Here is a tiny trained network, its code and every weight. The questions are about switching its units off for an input and a target symbol, where a switched-off unit gives its printed mean instead of its output.

import numpy as np


def w(rows, s, z=0):
    codes = np.array(rows[::2]) - 128.0
    scale = np.full(codes.shape[1], s)
    scale[-1] = z or s
    return codes * scale


def f(y):
    return np.maximum(y, 0)


def softmax(a):
    e = np.exp(a - a.max(-1, keepdims=True))
    return e / e.sum(-1, keepdims=True)


def log_softmax(a):
    a = a - a.max(-1, keepdims=True)
    return a - np.log(np.exp(a).sum(-1, keepdims=True))


def net(x, mask):
    ids = ['ΔΘΞΣαβγλμψω'.index(c) for c in x.split()]
    T = len(ids)
    res = E[ids] + P[:T]
    u = 0
    for l in range(3):
        r = res
        for j in range(2):
            rows = slice(2 * j, 2 * j + 2)
            q, k, v = (r @ M[l][rows].T for M in (Q, K, V))
            z = softmax(np.where(np.tri(T) > 0, q @ k.T / 2**0.5, -1e9)) @ v
            o = O[l][rows]
            res = res + np.where(mask[u + j], z, o[:, -1]) @ o[:, :-1]
        u += 2
        y = f(res @ A[l][:, :-1].T + A[l][:, -1])
        res = res + np.where(mask[u : u + 4], y, B[l][:, -1]) @ B[l][:, :-1]
        u += 4
    return log_softmax(res[-1] @ U[:, :-1].T + U[:, -1])


Q, K, V, O, A, B = {}, {}, {}, {}, {}, {}
E = w([
[173,111,123],'Δ',
[56,105,88],'Θ',
[160,104,115],'Ξ',
[178,167,71],'Σ',
[182,119,109],'α',
[182,120,109],'β',
[141,144,183],'γ',
[64,125,101],'λ',
[130,232,110],'μ',
[101,247,81],'ψ',
[48,217,105],'ω',
],0.016)
P = w([
[139,3,32],'0',
[143,68,34],'1',
[112,75,79],'2',
[99,82,99],'3',
[89,84,111],'4',
[74,81,126],'5',
[61,82,135],'6',
[53,79,147],'7',
[48,78,150],'8',
[34,76,157],'9',
[31,76,160],'10',
],0.0038)
Q[0] = w([
[5,197,149],'L0H0',
[215,211,69],'L0H0',
[45,121,104],'L0H1',
[144,31,67],'L0H1',
],0.014)
K[0] = w([
[115,226,246],'L0H0',
[196,200,50],'L0H0',
[198,163,96],'L0H1',
[45,138,32],'L0H1',
],0.013)
V[0] = w([
[106,114,255],'L0H0',
[195,125,72],'L0H0',
[118,143,110],'L0H1',
[143,153,191],'L0H1',
],0.0061)
O[0] = w([
[250,252,115,1],'L0H0',
[17,118,191,187],'L0H0',
[108,116,86,149],'L0H1',
[149,196,225,96],'L0H1',
],0.0036,0.00096)
A[0] = w([
[49,74,151,251],'L0N0',
[171,186,84,182],'L0N1',
[45,150,106,51],'L0N2',
[167,9,163,82],'L0N3',
],0.016,0.0017)
B[0] = w([
[176,63,124,236],'L0N0',
[119,120,82,190],'L0N1',
[68,131,150,254],'L0N2',
[145,251,152,194],'L0N3',
],0.022,0.004)
Q[1] = w([
[234,128,89],'L1H0',
[6,141,203],'L1H0',
[137,149,140],'L1H1',
[96,122,209],'L1H1',
],0.023)
K[1] = w([
[26,2,112],'L1H0',
[201,248,219],'L1H0',
[139,141,112],'L1H1',
[154,139,150],'L1H1',
],0.033)
V[1] = w([
[66,97,89],'L1H0',
[134,177,118],'L1H0',
[82,70,3],'L1H1',
[125,180,56],'L1H1',
],0.0049)
O[1] = w([
[188,110,189,81],'L1H0',
[84,191,73,197],'L1H0',
[72,253,70,2],'L1H1',
[137,206,150,191],'L1H1',
],0.0062,0.0017)
A[1] = w([
[108,103,194,8],'L1N0',
[237,137,88,85],'L1N1',
[194,112,26,4],'L1N2',
[248,148,28,54],'L1N3',
],0.012,0.0037)
B[1] = w([
[128,193,99,178],'L1N0',
[194,162,101,236],'L1N1',
[253,53,126,177],'L1N2',
[53,115,61,252],'L1N3',
],0.019,0.0034)
Q[2] = w([
[74,144,143],'L2H0',
[2,140,73],'L2H0',
[71,159,203],'L2H1',
[110,229,125],'L2H1',
],0.0064)
K[2] = w([
[190,122,163],'L2H0',
[192,197,167],'L2H0',
[2,162,133],'L2H1',
[82,251,157],'L2H1',
],0.0064)
V[2] = w([
[160,213,114],'L2H0',
[92,92,147],'L2H0',
[97,40,211],'L2H1',
[133,252,158],'L2H1',
],0.0045)
O[2] = w([
[230,166,179,173],'L2H0',
[59,120,90,94],'L2H0',
[43,248,46,3],'L2H1',
[204,4,108,133],'L2H1',
],0.0035,0.0047)
A[2] = w([
[136,151,206,3],'L2N0',
[84,152,238,72],'L2N1',
[18,159,253,66],'L2N2',
[82,150,148,219],'L2N3',
],0.017,0.0058)
B[2] = w([
[112,186,6,159],'L2N0',
[198,90,171,188],'L2N1',
[166,135,20,253],'L2N2',
[80,116,248,226],'L2N3',
],0.024,0.007)
U = w([
[99,180,167,169],'Δ',
[92,19,150,165],'Θ',
[122,122,115,84],'Ξ',
[149,254,87,120],'Σ',
[129,121,118,60],'α',
[124,123,118,68],'β',
[57,185,75,102],'γ',
[125,121,114,73],'λ',
[101,116,102,171],'μ',
[236,72,218,254],'ψ',
[123,57,30,37],'ω',
],0.0099,0.0076)

Each question gives the input, a string of symbols that net reads in full, and the target symbol t.
The units are the heads (2 rows each of Q, K, V and O) and the neurons (one row each of A and B). Each row of codes is followed by its name. A weight is (code - 128) times the scale printed after its matrix; where a second scale follows, it is the last column's (O, A, B and U).
mask holds one flag per unit, layer by layer, with each layer's heads first. A switched-off unit (its flag False) gives its mean, the last column of its rows in O or B, instead of its output. The means were averaged over made-up inputs and are rounded, as every weight is.
A unit's drop is (log p(t) with every unit on - log p(t) with that unit switched off) / (log p(t) with every unit on - log p(t) with every unit switched off).
The circuit of an input: a set's keep is (log p(t) with only the set's units on - log p(t) with every unit switched off) / (log p(t) with every unit on - log p(t) with every unit switched off). Starting from the 12 units with the biggest drops (on a tie, the unit counted first), units are removed one at a time, each time the one whose removal leaves the highest keep (on an exact tie, the one counted first), for as long as the keep stays at least 0.8.
circuit, biggest first: the units of the circuit, biggest drop first
k most important neurons: the k neurons with the biggest drops, biggest first
top k neurons in layer l: the k neurons of layer l with the biggest drops, biggest first
heads that matter: for each layer, one digit per head in row order, 1 if its drop is at least 0.15 and else 0, layers parted by /
drop when u is switched off: that unit's drop, to one decimal
input γ Δ λ μ, target Δ: circuit, biggest first : [L0N0; L2N3; L2N2]
input Θ Δ Δ Σ γ ψ Θ, target Θ: circuit, biggest first : [L0N2; L0N0]
input γ γ Θ, target Θ: circuit, biggest first : [L0N0; L0N2; L2N2]
input γ γ γ γ ψ Σ, target ω: circuit, biggest first : [L1N3; L0N1]
input ω λ γ, target Σ: 4 most important neurons : [L0N2; L1N3; L2N0; L2N3]
input Σ Σ Θ γ, target Σ: 2 most important neurons : [L0N2; L2N0]
input γ ψ γ β μ λ, target Θ: circuit, biggest first : [L0N0; L0N2]
input Σ ω Σ μ, target Δ: 2 most important neurons : [L2N3; L0N1]
input γ γ Δ Δ Θ Ξ β, target Σ: 2 most important neurons : [L0N2; L2N3]
input γ γ α, target Σ: 3 most important neurons : [L0N3; L0N2; L1N1]
input Δ γ α β, target Σ: 3 most important neurons : [L2N3; L1N3; L2N1]
input Σ Δ λ ψ, target γ: most important neuron : [L0N1]
input γ γ Σ Σ Ξ, target Σ: top 2 neurons in layer 1 : [L1N1; L1N3]
input γ β Σ ψ γ λ α Δ, target Σ: 2 most important neurons : [L0N3; L2N3]
input γ Σ Σ Σ Σ λ, target Θ: heads that matter : 10 / 01 / 00
input γ λ λ γ λ λ ψ, target γ: top 3 neurons in layer 0 : [L0N1; L0N2; L0N3]
input γ ω μ λ Δ, target Σ: 3 most important neurons : [L0N3; L2N3; L1N1]
input γ Σ Δ λ γ λ ω, target ω: 4 most important neurons : [L2N2; L0N2; L1N1; L2N1]
input γ Σ γ Σ Σ γ γ Σ γ γ Ξ, target Σ: 2 most important neurons : [L0N3; L1N1]
input α Σ λ ω, target ω: top 2 neurons in layer 1 : [L1N1; L1N2]
input β γ γ γ γ Σ, target ω: top 2 neurons in layer 2 : [L2N3; L2N1]
input Σ Σ ω γ α, target Σ: drop when L0N2 is switched off : 0.1
